cols: X V M W T E D A
[-23  -1 -16 -29   1 -22  10  -1] : U
[-22  27 -19 -17  -1 -14 -16  52] : F
[  7 -16  -5   4  -9  11  -6  -6] : P
[ -3   6   2  19  -1  24 -21  36] : Q
[ -3  29   7  34  15  28 -18  49] : R
then: [-1 24]  [-21  36]
then: [-16  -5   4  -9  11]  [-6 -6]
down: [24 28]  E

cols: lobav fime luni bop mas Nive Ruga ruzak tute
[-10 -17  12   4   2   3   2   0  -2] : B
[ -9   0  24   3 -26   0 -14   3  -6] : Z
[-9  9 -6 -2  0 -3 -6  4  8] : H
[ 3 17  0  1 11 -3 -5 -9 -1] : K
[ -3 -10  10   0 -44  -2  -3   3  -2] : N
[ -1 -16   6   0  -1  -2 -20   4   5] : J
[ -4 -14  -7   0   8   1 -15   8   7] : G
[-6 -2  6 -3  5 -2 -8  2  6] : L
[-3 -5 -4  4  2  0 -5  0  3] : S
[-3 -6  3 -1 -2 -3 -5 -4 -6] : C
[ -8 -13  -7   0 -19   2  13   5  12] : Y
down: [8 2]  ruzak
down: [-6 -5 -3]  Ruga
common Y N:   [0]
then: [-2  6 -3  5]  [-2 -8]
q: [-6 -2  6 -3  5 -2 -8  2  6]  L

cols: konid lof gizev Zusez Runef zif Vad dukuf vuf Bikeg
[ -2   6   0  12  -2   3  30 -33 -12   7] : pulef
[ -1   3   9   4   4  -2   0   0 -12  -3] : vimo
[  4  -8  -3  -5  -2   3 -15   0   4  -2] : venil
[-18   3   2  26 -45 -23  -7   6  -7   3] : moduf
[  3 -18   2  -1 -14  -8  -7   0 -33  -3] : Zev
[ 9  3  4 -1  4 -8 -7  6 -7  0] : giliv
[-18   6  -3  -5  -8  18  30  -6   3  -5] : nadun
[ -2  -5  -3  -5   4  -2 -15   6   3   0] : gukip
[-29 -11   7   3 -14   8  23 -17 -33  -5] : bodal
q: [  4  -8  -3  -5  -2   3 -15   0   4  -2]  venil
then: [ 9  3  4 -1  4]  [-8 -7]
then: [-18   3   2]  [ 26 -45]
down: [  3   6  -5 -11]  lof
then: [  2  -1 -14  -8]  [-7  0]

cols: rubop mevob Gozi bivob biv Sede nela mapo
[ -2 -41  -4  44  -4  20   4  50] = Limun
[ -4 -53  -1  -8   4   1  23 -23] = Fet
[ -5   8   4  -8  -4   1  23 -23] = zeziz
[ 19  10  13   5  13 -29   6  -4] = komob
[  5  11  -4 -53  -1  -4  33  -7] = lunuz
[-54  -2   4   3   4  39   4  50] = tamo
[ -5  27 -31  -4 -31  -1  -1 -27] = fav
q: [  5  11  -4 -53  -1  -4  33  -7]  lunuz
down: [10 11 -2 27]  mevob
common Limun komob:   [-4]
common zeziz lunuz:   [-4]
down: [44 -8 -8  5]  bivob
down: [10 11]  mevob
down: [-23  -4  -7  50]  mapo

cols: pim gumun forez tomi
[ -4 -18 -16  -9] -> kizum
[-15  42  -2  20] -> lugar
[-15  42  -2 -20] -> Guvot
[ -9 -15 -16 -26] -> doba
q: [-15  42  -2 -20]  Guvot
common lugar doba:   [-15]
down: [ 20 -20 -26]  tomi

cols: Damu lekor Lesof bigel noz Bepe Bovev
[  0  -2  11 -11   6   1 -48]  vavev
[ 10  -9  25  -9  11   5 -28]  zaloz
[  3   4   2  -5  12   5 -46]  Bevo
[ 10  12  -5  27   6  -7 -48]  Dezo
[  0  -2  11 -11   6   1   3]  fis
down: [ 2 -5 11]  Lesof
down: [-46 -48]  Bovev
down: [1 5 5]  Bepe

cols: litip zazis zis Paba Lod tikog dimuk vegit
[-12   6  -9 -10  -1  -2  -7  -8] -> Fegen
[-12   6  -9 -10  -1   1  -7  -8] -> Pusa
[ 3 -5 23  9  4 18 35 13] -> puz
[ 11   6  -9  -4  -9 -26 -47 -17] -> kigu
[ 11   0 -31  -4  -6  16 -47 -10] -> pofel
[ 3 -5 -4  9  4 18 35 13] -> Dizeg
q: [-12   6  -9 -10  -1  -2  -7  -8]  Fegen
q: [ 11   0 -31  -4  -6  16 -47 -10]  pofel

cols: Pege naz zof rov Dus pag kapa
[ -1 -15 -13  -2   4   5  -5] = sov
[ 0  2 -1 -6  6  4 11] = muke
[  1 -16 -20 -16   7  -1 -16] = Biduv
[  8  -4  -6  -1   8 -15   0] = ton
[ 0 -1 -2 -7  3  2 -3] = Lis
[  0 -17   1  -1   0   0   2] = mefot
[  6   2  11  -7  -9 -11   3] = Zozor
[-13 -53 -10 -11   6  21   0] = vebe
[  0   0   0   0 -16   0   0] = Lig
[ 0  0 -1 -1  2  2  3] = Gub
then: [-1 -1]  [2 2]
down: [-7 -1]  rov
common Biduv Lig:   [-16]
then: [ 0 -1 -1  2]  [2 3]

cols: mesi Bom Bigo ropim
[-1  2 -3  0] = dori
[-37  34 -46 -13] = ner
[  3 -27  35 -31] = dag
[-32  31 -48  -3] = Letif
[ 12 -32  38 -28] = teza
[-10   8 -19  -5] = letip
[ -7   3 -13  -5] = rab
q: [-32  31 -48  -3]  Letif
down: [-10  -7]  mesi

cols: Kegub Rika lamo sufe kadak kir sasuf muv num
[  8 -22  16  46  22 -14 -11 -23 -10] : rufu
[-22  12 -15 -38 -28   8  12  35 -13] : paz
[-21 -15  -3  17 -13 -11  17  30 -49] : funa
[-26  12  -8  -3  11  -3  16  34 -40] : numav
[-21 -49  16  46  22 -14 -11 -48 -10] : derak
common funa numav:   [-3]
common paz numav:   [12]

cols: perum tokot lumoz kozup
[2 9 1 0] = Vira
[0 0 0 0] = Romok
[-10  19   1 -17] = mezi
[ 44 -53  60  14] = Gos
[ 25 -26   0   8] = muz
[ -3  26 -13  -2] = zapof
[-4 11 -1 -8] = mepe
down: [  0 -17  14   8  -2]  kozup
down: [  0   1  60   0 -13  -1]  lumoz
common Romok muz:   [0]
down: [  0   0 -17  14   8]  kozup
q: [-4 11 -1 -8]  mepe
q: [ -3  26 -13  -2]  zapof

cols: zuk buv meno val Fifop mabe Keva Nitu
[-26  52   4  60  43  10 -51  26] -> vunab
[ 23  15  -8 -24 -16   6  23  17] -> gobus
[-38 -57   4  60  30 -42 -54  11] -> zul
[-42 -24  -1  22  41  49  46  32] -> benug
down: [-16  30]  Fifop
then: [52  4 60]  [43 10]
common benug zul:   [-42]
q: [-38 -57   4  60  30 -42 -54  11]  zul

cols: Rukem domip zapin Fefot dozur Dazu Lal Dof tiv
[-1 -1  1  0  1  0  0  0 -1]  mev
[  3  -5   3 -11  -6   7   0  -5  -2]  favu
[-1  0  0 -1  1  0  0  0  0]  divot
[ 0  0  0  0 -1  0  0  0  0]  daz
[  0  -1   0  28  10 -35  34   3   1]  sasam
common favu daz:   [0]
q: [  3  -5   3 -11  -6   7   0  -5  -2]  favu
q: [ 0  0  0  0 -1  0  0  0  0]  daz
common daz favu:   [0]
down: [0 7 0 0]  Dazu
common favu divot:   [0]
down: [-1  0 28]  Fefot

